Below are the code and all the weights of a small trained network. Each question names an input and a class and asks about switching units off, where a switched-off unit gives its printed mean instead of its output.

import numpy as np


def w(rows, s, z=0):
    codes = np.array(rows[::2]) - 128.0
    scale = np.full(codes.shape[1], s)
    scale[-1] = z or s
    return codes * scale


def f(y):
    return np.maximum(y, 0)


def log_softmax(a):
    a = a - a.max(-1, keepdims=True)
    return a - np.log(np.exp(a).sum(-1, keepdims=True))


def net(x, mask):
    res = np.array(x, float).reshape(1, 3) / 4 @ E
    y = f(res @ A[0][:, :-1].T + A[0][:, -1])
    res = res + np.where(mask, y, B[0][:, -1]) @ B[0][:, :-1]
    return log_softmax(res[-1] @ U[:, :-1].T + U[:, -1])


A, B = {}, {}
E = w([
[143,84,45,242,64,28,82,59,207,150,227,24],'x0',
[221,205,197,202,223,217,34,218,255,87,237,152],'x1',
[26,34,196,214,21,184,224,205,129,25,207,137],'x2',
],0.0044)
A[0] = w([
[138,96,54,231,81,53,80,74,199,145,214,27,90],'n0',
[124,165,188,63,172,192,159,178,75,113,76,217,103],'n1',
[40,26,188,200,39,167,222,197,113,20,174,145,90],'n2',
[212,216,190,191,204,203,37,204,237,101,211,148,94],'n3',
[64,74,71,72,66,71,206,58,34,170,53,101,102],'n4',
[64,78,82,70,62,68,209,57,31,164,54,110,130],'n5',
[107,170,201,39,185,219,167,197,60,108,56,247,87],'n6',
[27,13,198,198,31,172,229,196,118,15,186,149,79],'n7',
[133,137,154,92,147,144,134,148,113,126,103,170,254],'n8',
[116,168,199,45,182,204,167,193,70,104,63,220,91],'n9',
[215,212,70,56,219,70,43,53,120,230,52,121,87],'n10',
[53,62,65,68,51,53,217,42,21,173,47,99,83],'n11',
[131,83,48,229,80,55,74,72,202,147,218,19,87],'n12',
[48,28,197,191,35,166,220,184,114,24,182,151,94],'n13',
[226,221,192,203,213,209,28,227,253,93,233,136,74],'n14',
[100,176,215,26,196,224,170,200,57,96,48,250,81],'n15',
[137,84,45,242,70,42,73,64,213,156,219,19,78],'n16',
[62,65,64,76,52,51,208,60,34,171,54,88,84],'n17',
[214,200,68,51,210,77,46,51,110,217,65,129,96],'n18',
[215,204,64,51,210,73,38,44,109,230,61,124,85],'n19',
],0.0039,0.0096)
B[0] = w([
[158,115,138,72,96,98,150,94,107,119,81,107,164],'n0',
[147,120,133,91,102,104,145,101,111,126,99,110,159],'n1',
[109,163,100,90,117,153,137,162,155,154,162,105,182],'n2',
[119,101,155,129,155,139,98,144,155,95,119,169,190],'n3',
[122,105,152,133,153,143,100,143,155,97,125,162,175],'n4',
[119,110,148,159,157,140,101,140,142,107,134,160,188],'n5',
[162,116,134,65,85,93,152,92,113,117,86,101,167],'n6',
[106,170,92,80,112,163,137,171,171,157,167,100,183],'n7',
[124,120,127,250,148,112,138,103,73,157,145,125,255],'n8',
[156,118,135,70,96,100,148,97,112,120,90,103,162],'n9',
[103,163,97,87,116,161,137,171,166,153,169,103,168],'n10',
[124,97,164,118,154,146,87,152,177,83,115,171,177],'n11',
[158,117,136,83,94,99,149,94,109,120,82,107,165],'n12',
[110,160,101,103,118,154,138,160,155,153,158,105,182],'n13',
[118,88,169,106,162,144,80,152,180,73,110,183,192],'n14',
[163,115,134,50,84,95,155,94,111,115,86,102,170],'n15',
[166,116,137,56,83,94,152,89,111,115,75,103,166],'n16',
[125,97,161,111,152,142,95,149,171,86,115,171,171],'n17',
[106,160,99,96,119,157,138,165,156,152,167,107,168],'n18',
[103,166,96,79,116,164,136,173,168,153,170,106,167],'n19',
],0.012,0.0096)
U = w([
[118,81,162,134,168,141,69,143,151,74,124,221,91],'0',
[94,207,82,110,118,164,146,168,146,192,179,84,93],'1',
[183,109,135,101,91,64,166,54,98,122,83,90,91],'2',
[115,120,123,253,163,110,138,83,63,184,155,132,255],'3',
],0.015,0.0096)

Each question gives the input, the list of numbers given to net, and the class t.
The units are the neurons (one row each of A and B). Each row of codes is followed by its name. A weight is (code - 128) times the scale printed after its matrix; where a second scale follows, it is the last column's (A, B and U).
mask holds one flag per neuron, in row order. A switched-off neuron (its flag False) gives its mean, the last column of its row in B, instead of its output. The means were averaged over made-up inputs and are rounded, as every weight is.
A unit's drop is (log p(t) with every unit on - log p(t) with that unit switched off) / (log p(t) with every unit on - log p(t) with every unit switched off).
unit that matters most: the unit with the biggest drop
top k neurons: the k neurons with the biggest drops, biggest first
drop of u: that unit's drop, to one decimal
input [-7,5,-8], class 1: top 3 neurons	n10, n19, n18
input [4,-8,7], class 0: unit that matters most	n11
input [2,-3,4], class 1: top 2 neurons	n14, n7
input [7,-2,6], class 2: top 2 neurons	n16, n12
input [6,-7,2], class 0: top 2 neurons	n11, n17
input [7,-8,2], class 0: top 2 neurons	n11, n17
input [-6,1,5], class 2: top 2 neurons	n15, n6
input [5,-3,-6], class 1: top 2 neurons	n19, n10
input [-7,-6,-7], class 1: top 4 neurons	n19, n10, n18, n14
input [7,-6,-7], class 1: top 3 neurons	n19, n10, n18
input [1,-2,5], class 1: drop of n10	0.0
input [-2,-5,8], class 1: drop of n7	0.2
input [0,-1,3], class 3: drop of n19	0.1
input [-2,0,-3], class 3: unit that matters most	n7
